Read these off the matrix that follows.
1) Which number is the bottom-left entry?
2) Which number is the entry directly below the smallest entry?
3) Which number is the entry directly below the centre entry?
4) Which number is the entry in the bottom-right corner?
5) Which number is the entry just right of the centre entry?
6) Which number is the entry just right of 43?
7) Which number is the top entry of the column that holds the largest entry?
8) Which number is the entry just right of 152?
102  214  162  111  184   48  120  109  137   85  190  114   93  131  120
144  138  137  126  139  166  150   97  152   60  146  139  215  151  168
164  123  171  128  177   88  118  199  164  148  171  171   97  208  183
153  131  155   56  171  104  142  163  140  101  104  109  163  149  164
165  173  146   75  122  176  176  140  175  164  202  143   44  174  119
 82   43   91  139   89  104  141  112  159   85   66  103  136  141  162
 95  110  116  155   85  149  104  132   89  131  209  124  104  117  154
1) 95
2) 110
3) 140
4) 154
5) 140
6) 91
7) 93
8) 60

Read these off the table that follows. Indices start at 0.
1) What is the entry in row 2 and column 1?
2) What is the entry in row 1 and column 0?
3) What is the entry in row 0 and column 1?
4) What is the bottom-right entry?
5) What is the entry in row 0 and column 0?
6) What is the bottom entry of the column that holds the smallest entry?
7) What is the entry directly above 81?
8) What is the entry at row 0, column 2?
[[103 138  88  98 156 135 126 123  69 143 194 128  88 136]
 [ 89  90  99  82 128  90  77  77 185 100 205  90  90  90]
 [101  77 105 110 172 111 123 107  64 108 172 101 140 108]
 [ 98 118 117 102 195  59 125 101 171 111  81 104 115 115]
 [100 132  67  89 190 139 119 125  89 124  54 138 116 138]
 [135 171 125 145  86 207 180 141 216 172 109 172 206 168]
 [103  87  75 105 170 173  90 105  57  73 173  93 129  86]]
1) 77
2) 89
3) 138
4) 86
5) 103
6) 173
7) 172
8) 88

grid =
 83 140  96 133  69 139 147 124 140 152 115 176
111 115 142 154  49 127 141 124 140  99 120 105
107  63 113 115  78 112 156 127 121 172 121 140
103 110  86 117  64  32 138 124 123  76 123 165
What is the 1st entry in reading order? 83
What is the second entry, reading row by row? 140
The entry just left of 165 is 123
What is the smallest entry in the last column? 105
The entry directly above 141: 147
The second entry on the main diagonal: 115
The bottom-right entry: 165
The second largest entry is 172
The entry just left of the largest entry: 115
What is the entry directly above 156? 141
What is the last entry of the largest entry's row? 176
What is the entry directly below 112? 32
The entry just right of 32 is 138
The third entry, reading row by row is 96

Read these off the row that follows.
1) Which number is the entry just right of the smallest entry?
2) Which number is the entry just right of 115?
115  72  99  92  65  50  70 102 109 102
1) 70
2) 72

arr =
163 133 115 143 139 117
121 162 157  97 134 127
 78 184 113 153  81 155
116  87 163 175 108 104
100 206 122 174  92 122
139 107 110  97 152 111
205 119 114 123 136 125
 99 168  77 174 129 103
Rows and columns are numbered from 0.
Report the entry in row 0 and column 1.
133
Report the entry in row 1 and column 0.
121
Report the entry just left of 110.
107
The entry directly above 108: 81
The entry in the bottom-left corner -> 99
Report the entry at row 0, column 0.
163
The entry in row 0 and column 2: 115
Report the bottom-right entry.
103
The entry directly above 168 is 119
Report the entry directly below 115.
157
Report the entry directly below 136.
129
The entry in row 2 and column 1: 184
Report the entry in the top-right corner.
117
The entry at row 2, column 0 -> 78

Questions about the matrix below. Rows and columns are numbered from 0.
1) Give the entry at row 0, column 0.
2) Give the entry in row 1 and column 0.
3) Give the entry in the bottom-right corner.
4) Give the entry just right of the smallest entry.
5) Give the entry directly below 53.
6) Give the entry in row 0 and column 1.
7) Give the entry directly above the largest entry.
8) Give the bottom entry of the column that holds the smallest entry.
123  91  56 121
173 116  53 169
129  92  51 126
173 116  52 169
137  93  45 133
172 116  54 167
 72 143 222  78
 71 144 224  77
 74 139 211  79
130  92  50 127
 73 140 213  78
135  93  46 132
1) 123
2) 173
3) 132
4) 133
5) 51
6) 91
7) 222
8) 46
